Below is a small trained network, with its code and all its weights. Each question gives an input and a class and asks what happens when units are switched off, that is, made to give their printed mean instead of their output.

import numpy as np


def w(rows, s, z=0):
    codes = np.array(rows[::2]) - 128.0
    scale = np.full(codes.shape[1], s)
    scale[-1] = z or s
    return codes * scale


def f(y):
    return y / 2 * (1 + np.tanh(0.7978845608 * (y + 0.044715 * y**3)))


def log_softmax(a):
    a = a - a.max(-1, keepdims=True)
    return a - np.log(np.exp(a).sum(-1, keepdims=True))


def net(x, mask):
    res = np.array(x, float).reshape(1, 6) / 4 @ E
    y = f(res @ A[0][:, :-1].T + A[0][:, -1])
    res = res + np.where(mask, y, B[0][:, -1]) @ B[0][:, :-1]
    return log_softmax(res[-1] @ U[:, :-1].T + U[:, -1])


A, B = {}, {}
E = w([
[174,136,103,126,142,193,200,24,60,144,226,254],'x0',
[67,171,108,146,72,143,115,82,250,34,45,180],'x1',
[114,181,86,20,127,108,141,170,76,196,173,116],'x2',
[129,171,145,40,227,162,61,130,52,109,20,140],'x3',
[68,124,8,194,206,197,71,139,61,144,48,201],'x4',
[42,67,38,46,148,68,125,67,195,176,147,95],'x5',
],0.0076)
A[0] = w([
[139,150,152,81,167,131,175,106,118,152,171,93,151],'n1',
[122,106,119,149,186,167,110,68,161,109,109,209,215],'n2',
[116,108,117,105,151,84,124,125,172,112,82,66,141],'n3',
[131,159,152,24,120,69,153,112,182,117,171,112,159],'n4',
[119,96,123,133,136,82,61,134,169,74,44,72,141],'n5',
[53,116,148,147,107,116,116,138,151,114,87,89,28],'n6',
[113,133,104,163,117,185,132,76,153,76,91,172,97],'n7',
[158,59,135,172,181,139,97,159,88,155,116,55,174],'n8',
[62,92,68,45,131,55,112,135,161,215,131,76,190],'n9',
[215,118,226,120,106,98,154,109,112,108,169,101,183],'n10',
[127,112,128,168,92,125,152,115,175,142,170,145,2],'n11',
[111,132,81,161,129,187,98,71,161,76,112,130,149],'n12',
[102,123,87,164,159,180,129,51,138,81,79,254,188],'n13',
[79,145,54,123,136,125,117,134,102,126,122,158,68],'n14',
[98,125,175,127,78,63,127,123,159,92,139,112,23],'n15',
[165,149,122,123,116,183,191,105,64,150,200,146,138],'n16',
[122,109,173,146,71,58,152,160,170,94,132,81,183],'n17',
[118,215,152,76,210,191,76,153,69,110,30,145,173],'n18',
],0.0096,0.0025)
B[0] = w([
[124,114,77,121,137,119,132,66,135,183,182,122,179],'n1',
[32,105,208,90,102,181,174,104,99,162,105,85,213],'n2',
[108,112,156,107,68,136,162,38,128,139,71,105,191],'n3',
[51,171,77,78,208,198,102,3,30,188,168,186,203],'n4',
[53,98,191,228,30,172,162,143,202,78,51,70,225],'n5',
[177,112,125,178,107,83,64,128,199,113,95,140,177],'n6',
[76,167,204,207,87,142,210,166,226,85,164,91,199],'n7',
[26,225,234,179,178,203,171,203,141,136,107,200,199],'n8',
[158,187,72,144,109,71,175,18,149,175,252,157,237],'n9',
[182,10,183,148,68,86,134,80,189,144,123,116,240],'n10',
[104,202,159,169,139,178,164,166,168,163,110,141,172],'n11',
[124,129,211,158,86,129,170,101,176,180,119,122,197],'n12',
[46,92,201,66,62,215,207,44,134,148,116,56,255],'n13',
[184,57,106,62,104,115,115,126,114,142,126,119,177],'n14',
[148,63,87,123,160,123,101,68,61,166,141,147,176],'n15',
[108,7,178,124,122,106,103,110,137,153,71,175,232],'n16',
[121,43,124,118,101,93,90,21,129,167,77,167,218],'n17',
[47,204,113,159,234,215,133,174,75,197,111,214,244],'n18',
],0.0074,0.012)
U = w([
[153,34,159,133,44,91,116,125,187,95,48,77,142],'0',
[155,211,92,168,233,131,48,254,42,147,94,207,93],'1',
[228,131,89,31,225,158,16,133,66,8,141,48,1],'2',
[84,102,126,95,192,172,109,103,21,181,100,174,180],'3',
[101,233,146,170,105,147,165,139,177,136,161,107,162],'4',
[143,181,47,95,139,87,60,53,57,126,112,127,41],'5',
[214,86,52,85,126,31,107,47,71,182,244,161,157],'6',
],0.009,0.0083)

Each question gives the input, the list of numbers given to net, and the class t.
The units are the neurons (one row each of A and B). Each row of codes is followed by its name. A weight is (code - 128) times the scale printed after its matrix; where a second scale follows, it is the last column's (A, B and U).
mask holds one flag per neuron, in row order. A switched-off neuron (its flag False) gives its mean, the last column of its row in B, instead of its output. The means were averaged over made-up inputs and are rounded, as every weight is.
A unit's drop is (log p(t) with every unit on - log p(t) with that unit switched off) / (log p(t) with every unit on - log p(t) with every unit switched off).
The circuit of an input: a set's keep is (log p(t) with only the set's units on - log p(t) with every unit switched off) / (log p(t) with every unit on - log p(t) with every unit switched off). Starting from the 12 units with the biggest drops (on a tie, the unit counted first), units are removed one at a time, each time the one whose removal leaves the highest keep (on an exact tie, the one counted first), for as long as the keep stays at least 0.8.
units of the circuit, in order: the units of the circuit, biggest drop first
unit that matters most: the unit with the biggest drop
top k neurons: the k neurons with the biggest drops, biggest first
drop of u: that unit's drop, to one decimal
input [-4,5,-5,8,5,-5], class 4: unit that matters most	n18
input [3,8,6,-4,-3,-4], class 3: units of the circuit, in order	[n4; n5]
input [-6,-1,-1,-6,8,-4], class 4: top 2 neurons	[n8; n10]
input [8,4,0,1,2,-4], class 4: top 4 neurons	[n7; n4; n17; n10]
input [6,1,-7,-6,7,-5], class 4: top 2 neurons	[n7; n10]
input [-3,6,1,-4,-6,2], class 6: top 2 neurons	[n4; n15]
input [3,8,-4,-5,1,2], class 4: top 2 neurons	[n7; n10]
input [-6,7,5,8,-2,6], class 3: top 2 neurons	[n4; n18]
input [5,-3,-7,3,-2,-7], class 0: top 2 neurons	[n10; n4]
input [-3,7,0,7,-6,1], class 3: top 4 neurons	[n4; n18; n10; n15]
input [-5,-2,1,2,3,1], class 4: top 2 neurons	[n5; n9]
input [-4,6,4,5,7,5], class 4: top 2 neurons	[n18; n5]
input [-3,4,-6,8,-1,-8], class 4: drop of n18	0.9
input [-8,-7,6,-5,2,-4], class 4: units of the circuit, in order	[n8]
input [3,-3,3,6,2,-5], class 1: drop of n4	0.1
input [0,6,1,4,-8,-2], class 3: drop of n4	2.0
